Here is a tiny trained network, its code and every weight. The questions are about switching its units off for an input and a target symbol, where a switched-off unit gives its printed mean instead of its output.

import numpy as np


def w(rows, s, z=0):
    codes = np.array(rows[::2]) - 128.0
    scale = np.full(codes.shape[1], s)
    scale[-1] = z or s
    return codes * scale


def f(y):
    return np.maximum(y, 0)


def softmax(a):
    e = np.exp(a - a.max(-1, keepdims=True))
    return e / e.sum(-1, keepdims=True)


def log_softmax(a):
    a = a - a.max(-1, keepdims=True)
    return a - np.log(np.exp(a).sum(-1, keepdims=True))


def net(x, mask):
    ids = ['αγδεζμξπτφω'.index(c) for c in x.split()]
    T = len(ids)
    res = E[ids] + P[:T]
    u = 0
    for l in range(3):
        q, k, v = (res @ M[l].T for M in (Q, K, V))
        z = softmax(np.where(np.tri(T) > 0, q @ k.T / 4**0.5, -1e9)) @ v
        res = res + np.where(mask[u], z, O[l][:, -1]) @ O[l][:, :-1]
        u += 1
        y = f(res @ A[l][:, :-1].T + A[l][:, -1])
        res = res + np.where(mask[u : u + 8], y, B[l][:, -1]) @ B[l][:, :-1]
        u += 8
    return log_softmax(res[-1] @ U[:, :-1].T + U[:, -1])


Q, K, V, O, A, B = {}, {}, {}, {}, {}, {}
E = w([
[148,90,109,46,167],'α',
[102,118,33,123,142],'γ',
[174,104,180,170,93],'δ',
[96,71,97,98,34],'ε',
[179,134,82,187,36],'ζ',
[119,56,218,185,165],'μ',
[52,139,115,165,161],'ξ',
[126,217,170,132,138],'π',
[112,119,156,107,66],'τ',
[124,197,170,95,119],'φ',
[69,108,252,103,120],'ω',
],0.022)
P = w([
[4,228,164,166,106],'0',
[88,95,102,67,191],'1',
[81,109,98,154,191],'2',
[86,112,95,179,188],'3',
[79,100,116,194,192],'4',
[84,106,125,215,196],'5',
[65,106,143,224,188],'6',
[80,122,115,191,189],'7',
],0.0034)
Q[0] = w([
[3,125,123,103,132],'0.h0',
[187,163,135,154,122],'0.h0',
[100,102,96,62,170],'0.h0',
[79,145,122,214,61],'0.h0',
],0.013)
K[0] = w([
[191,135,206,250,162],'0.h0',
[91,179,79,85,77],'0.h0',
[212,91,32,135,207],'0.h0',
[131,7,77,215,1],'0.h0',
],0.01)
V[0] = w([
[94,243,57,176,122],'0.h0',
[171,1,136,197,79],'0.h0',
[37,150,95,109,111],'0.h0',
[55,117,133,240,152],'0.h0',
],0.0059)
O[0] = w([
[129,191,103,127,105,124],'0.h0',
[189,103,65,55,168,255],'0.h0',
[46,3,87,149,71,160],'0.h0',
[136,127,137,163,187,157],'0.h0',
],0.0062,0.0053)
A[0] = w([
[132,127,183,110,198,107],'0.n0',
[127,167,164,69,129,141],'0.n1',
[83,141,182,109,65,81],'0.n2',
[153,77,123,37,79,235],'0.n3',
[89,141,151,116,176,137],'0.n4',
[95,141,173,155,98,5],'0.n5',
[99,255,205,125,125,113],'0.n6',
[121,152,132,96,74,52],'0.n7',
],0.011,0.0026)
B[0] = w([
[55,189,88,26,96,145],'0.n0',
[25,113,18,109,164,141],'0.n1',
[116,207,148,15,15,166],'0.n2',
[42,71,185,215,233,248],'0.n3',
[144,96,169,184,175,146],'0.n4',
[201,48,170,58,140,138],'0.n5',
[177,74,40,131,254,153],'0.n6',
[129,200,157,196,36,158],'0.n7',
],0.0058,0.012)
Q[1] = w([
[58,110,100,105,203],'1.h0',
[246,243,163,131,47],'1.h0',
[123,161,156,64,122],'1.h0',
[40,77,48,142,113],'1.h0',
],0.012)
K[1] = w([
[207,72,119,123,76],'1.h0',
[63,219,75,43,107],'1.h0',
[169,228,92,85,106],'1.h0',
[254,25,52,146,48],'1.h0',
],0.0094)
V[1] = w([
[220,58,38,210,154],'1.h0',
[227,99,184,191,93],'1.h0',
[140,115,124,151,255],'1.h0',
[133,141,159,96,105],'1.h0',
],0.0061)
O[1] = w([
[86,95,93,95,117,254],'1.h0',
[78,203,112,202,163,161],'1.h0',
[91,175,109,223,142,28],'1.h0',
[1,153,140,217,95,79],'1.h0',
],0.0066,0.0042)
A[1] = w([
[114,153,110,146,75,135],'1.n0',
[164,102,201,150,173,179],'1.n1',
[76,183,97,120,200,84],'1.n2',
[100,92,168,98,161,37],'1.n3',
[167,94,159,247,94,43],'1.n4',
[109,90,102,121,126,171],'1.n5',
[135,97,47,124,122,73],'1.n6',
[163,191,104,118,170,2],'1.n7',
],0.013,0.0045)
B[1] = w([
[173,1,120,73,184,159],'1.n0',
[171,208,137,158,170,161],'1.n1',
[104,119,79,175,82,195],'1.n2',
[223,127,106,137,186,204],'1.n3',
[78,120,45,105,96,179],'1.n4',
[53,192,169,156,61,254],'1.n5',
[44,69,189,78,190,214],'1.n6',
[128,155,144,138,226,141],'1.n7',
],0.0079,0.0095)
Q[2] = w([
[78,116,240,133,57],'2.h0',
[2,68,181,232,34],'2.h0',
[219,165,100,171,231],'2.h0',
[128,149,204,199,235],'2.h0',
],0.0063)
K[2] = w([
[185,104,149,143,83],'2.h0',
[53,25,69,217,74],'2.h0',
[119,161,151,105,219],'2.h0',
[158,138,208,249,203],'2.h0',
],0.011)
V[2] = w([
[193,79,148,164,147],'2.h0',
[67,195,169,255,84],'2.h0',
[90,123,174,201,55],'2.h0',
[104,137,24,35,45],'2.h0',
],0.0052)
O[2] = w([
[151,140,168,2,180,84],'2.h0',
[145,128,177,110,127,92],'2.h0',
[165,150,238,217,75,189],'2.h0',
[66,197,96,128,165,253],'2.h0',
],0.0081,0.0049)
A[2] = w([
[133,58,64,143,62,69],'2.n0',
[119,114,94,99,168,81],'2.n1',
[206,115,176,200,76,253],'2.n2',
[98,239,113,123,160,249],'2.n3',
[138,121,157,202,196,119],'2.n4',
[165,225,96,96,215,44],'2.n5',
[180,254,187,159,32,182],'2.n6',
[148,223,46,43,133,118],'2.n7',
],0.0094,0.0047)
B[2] = w([
[175,198,145,40,110,242],'2.n0',
[172,121,66,142,101,201],'2.n1',
[183,223,156,144,171,230],'2.n2',
[198,54,176,114,4,255],'2.n3',
[142,89,132,137,139,201],'2.n4',
[2,213,89,104,214,176],'2.n5',
[207,118,51,134,74,166],'2.n6',
[121,203,206,119,91,193],'2.n7',
],0.0083,0.0057)
U = w([
[205,130,107,155,129,180],'α',
[98,200,133,124,153,2],'γ',
[35,86,238,139,189,42],'δ',
[133,104,171,58,187,69],'ε',
[78,48,88,103,129,187],'ζ',
[150,114,156,144,210,171],'μ',
[181,94,72,50,103,97],'ξ',
[124,135,86,254,150,148],'π',
[100,163,93,152,209,66],'τ',
[178,9,119,118,215,253],'φ',
[183,64,239,68,85,173],'ω',
],0.008,0.0039)

Each question gives the input, a string of symbols that net reads in full, and the target symbol t.
The units are the heads (4 rows each of Q, K, V and O) and the neurons (one row each of A and B). Each row of codes is followed by its name. A weight is (code - 128) times the scale printed after its matrix; where a second scale follows, it is the last column's (O, A, B and U).
mask holds one flag per unit, layer by layer, with each layer's heads first. A switched-off unit (its flag False) gives its mean, the last column of its rows in O or B, instead of its output. The means were averaged over made-up inputs and are rounded, as every weight is.
A unit's drop is (log p(t) with every unit on - log p(t) with that unit switched off) / (log p(t) with every unit on - log p(t) with every unit switched off).
The circuit of an input: a set's keep is (log p(t) with only the set's units on - log p(t) with every unit switched off) / (log p(t) with every unit on - log p(t) with every unit switched off). Starting from the 12 units with the biggest drops (on a tie, the unit counted first), units are removed one at a time, each time the one whose removal leaves the highest keep (on an exact tie, the one counted first), for as long as the keep stays at least 0.8.
circuit, biggest first: the units of the circuit, biggest drop first
unit that matters most: the unit with the biggest drop
k most important neurons: the k neurons with the biggest drops, biggest first
k most important neurons of layer l: the k neurons of layer l with the biggest drops, biggest first
input π ε τ ε γ ω π, target τ: circuit, biggest first -> (2.n5; 0.n6)
input τ ε μ ε ε τ τ γ, target φ: circuit, biggest first -> (0.h0; 2.h0)
input ζ γ τ π, target τ: most important neuron of layer 1 -> (1.n7)
input α π γ ζ α α γ δ, target α: circuit, biggest first -> (1.n6; 0.n3; 2.n6)
input ε ω ε ξ δ ε, target π: circuit, biggest first -> (1.h0; 2.h0)
input π μ ε ε ε ξ α, target φ: circuit, biggest first -> (1.n3; 2.h0; 0.n3)
input π ε ε δ τ, target π: circuit, biggest first -> (1.h0; 1.n6)
input μ γ φ ε, target φ: circuit, biggest first -> (0.h0; 0.n3; 1.n3)
input ε γ γ, target δ: circuit, biggest first -> (1.n6; 2.h0; 0.h0; 1.n5)
input ε ζ ξ, target ζ: circuit, biggest first -> (2.n3; 2.n2; 1.n2)
input ε μ ζ φ φ ζ, target ζ: circuit, biggest first -> (0.h0; 1.n4; 1.n6)
input τ τ ε ε ζ, target ξ: 2 most important neurons -> (1.n4; 2.n0)
input ε ζ ε ε π, target ζ: 3 most important neurons -> (0.n6; 2.n3; 0.n1)
input π ε φ ξ ε δ ε ε, target δ: unit that matters most -> 0.n2
input ε ε γ δ, target α: 3 most important neurons of layer 1 -> (1.n6; 1.n1; 1.n0)
input ξ ε φ ε ω γ ε, target ω: circuit, biggest first -> (1.h0; 2.n0)
input α ζ ε τ δ, target π: 3 most important neurons of layer 1 -> (1.n4; 1.n1; 1.n6)
input τ ξ γ μ ξ γ, target φ: 2 most important neurons of layer 0 -> (0.n0; 0.n3)
input ω γ γ, target ζ: 3 most important neurons -> (1.n6; 0.n3; 2.n2)
input ε τ α, target τ: 3 most important neurons -> (2.n5; 1.n3; 0.n0)
input γ δ ζ ξ, target π: 2 most important neurons -> (1.n2; 1.n6)
input ε ζ ξ δ, target π: unit that matters most -> 0.h0
input π ε ω ε γ φ ε ε, target δ: 2 most important neurons of layer 1 -> (1.n5; 1.n2)
input τ ε γ, target δ: 4 most important neurons of layer 1 -> (1.n6; 1.n5; 1.n4; 1.n0)
